Below is a small trained network, with its code and all its weights. Each question gives an input and a class and asks what happens when units are switched off, that is, made to give their printed mean instead of their output.

import numpy as np


def w(rows, s, z=0):
    codes = np.array(rows[::2]) - 128.0
    scale = np.full(codes.shape[1], s)
    scale[-1] = z or s
    return codes * scale


def f(y):
    return y / 2 * (1 + np.tanh(0.7978845608 * (y + 0.044715 * y**3)))


def log_softmax(a):
    a = a - a.max(-1, keepdims=True)
    return a - np.log(np.exp(a).sum(-1, keepdims=True))


def net(x, mask):
    res = np.array(x, float).reshape(1, 7) / 4 @ E
    y = f(res @ A[0][:, :-1].T + A[0][:, -1])
    res = res + np.where(mask, y, B[0][:, -1]) @ B[0][:, :-1]
    return log_softmax(res[-1] @ U[:, :-1].T + U[:, -1])


A, B = {}, {}
E = w([
[165,177,188,37,128,104,123,77,105,94,178,171],'x0',
[184,123,155,127,7,67,176,158,195,178,134,108],'x1',
[183,180,27,209,111,119,161,114,90,76,173,84],'x2',
[72,117,157,141,99,83,130,56,111,97,164,230],'x3',
[201,44,152,161,111,201,69,155,120,130,127,179],'x4',
[98,75,188,191,114,99,166,196,146,101,124,123],'x5',
[145,66,48,71,84,214,173,189,143,112,141,143],'x6',
],0.011)
A[0] = w([
[95,144,119,175,157,141,148,144,125,124,105,66,254],'n0',
[158,207,150,121,105,110,131,121,169,143,135,133,213],'n1',
[179,146,146,75,175,227,36,157,104,164,149,138,142],'n2',
[99,111,119,180,139,122,161,109,136,2,145,118,123],'n3',
[168,114,203,171,106,113,128,84,193,147,86,147,174],'n4',
[144,90,121,124,166,207,117,139,58,89,165,135,243],'n5',
],0.0097,0.0043)
B[0] = w([
[108,110,88,235,126,104,141,176,104,72,190,39,210],'n0',
[62,136,137,93,110,127,139,100,186,171,218,73,202],'n1',
[161,244,128,158,179,135,56,111,170,172,119,135,251],'n2',
[198,136,167,159,48,109,176,77,61,39,35,107,198],'n3',
[109,104,201,223,148,101,204,138,166,190,110,213,225],'n4',
[254,136,142,85,100,122,56,114,55,136,127,161,239],'n5',
],0.01,0.011)
U = w([
[147,122,137,164,118,138,148,115,72,79,109,106,77],'0',
[131,136,130,81,147,111,185,212,183,110,131,61,72],'1',
[112,135,141,60,128,98,167,85,112,70,113,222,169],'2',
[123,119,211,155,99,96,146,156,208,190,127,184,77],'3',
[155,187,130,110,184,151,57,139,168,133,125,193,181],'4',
[54,150,116,150,246,113,123,125,143,110,133,92,166],'5',
[86,189,147,53,125,107,168,57,133,130,193,142,3],'6',
[168,116,22,141,78,216,154,143,194,156,131,119,158],'7',
],0.011,0.0021)

Each question gives the input, the list of numbers given to net, and the class t.
The units are the neurons (one row each of A and B). Each row of codes is followed by its name. A weight is (code - 128) times the scale printed after its matrix; where a second scale follows, it is the last column's (A, B and U).
mask holds one flag per neuron, in row order. A switched-off neuron (its flag False) gives its mean, the last column of its row in B, instead of its output. The means were averaged over made-up inputs and are rounded, as every weight is.
A unit's drop is (log p(t) with every unit on - log p(t) with that unit switched off) / (log p(t) with every unit on - log p(t) with every unit switched off).
The circuit of an input: a set's keep is (log p(t) with only the set's units on - log p(t) with every unit switched off) / (log p(t) with every unit on - log p(t) with every unit switched off). Starting from all 6 units, units are removed one at a time, each time the one whose removal leaves the highest keep (on an exact tie, the one counted first), for as long as the keep stays at least 0.8.
circuit, biggest first: the units of the circuit, biggest drop first
most important unit: the unit with the biggest drop
k most important neurons: the k neurons with the biggest drops, biggest first
drop when u is switched off: that unit's drop, to one decimal
input [-5,1,5,-4,-1,2,0], class 0: 3 most important neurons -> (n0; n1; n3)
input [-7,-8,-1,-7,2,-6,4], class 4: most important unit -> n2
input [7,4,6,2,5,6,4], class 2: circuit, biggest first -> (n0; n2)
input [2,-1,-1,-1,-1,-4,-5], class 6: 3 most important neurons -> (n1; n0; n5)
input [-6,1,6,2,8,5,7], class 0: circuit, biggest first -> (n3; n5)
input [8,-8,2,5,-2,-1,-2], class 2: 2 most important neurons -> (n3; n0)
input [-6,-2,1,-2,1,-8,1], class 4: 2 most important neurons -> (n2; n5)
input [6,0,5,-5,-8,5,-6], class 1: 2 most important neurons -> (n0; n1)
input [0,2,3,7,3,7,4], class 0: 2 most important neurons -> (n3; n1)
input [2,8,4,-7,7,3,2], class 3: 2 most important neurons -> (n4; n0)
input [5,-3,2,5,4,2,-3], class 2: 2 most important neurons -> (n0; n2)
input [2,6,-8,-3,3,-5,8], class 4: drop when n2 is switched off -> 0.8
input [-7,0,7,6,-8,-3,-1], class 0: drop when n4 is switched off -> 0.0
input [-4,-2,4,8,-8,2,3], class 0: drop when n3 is switched off -> 0.5
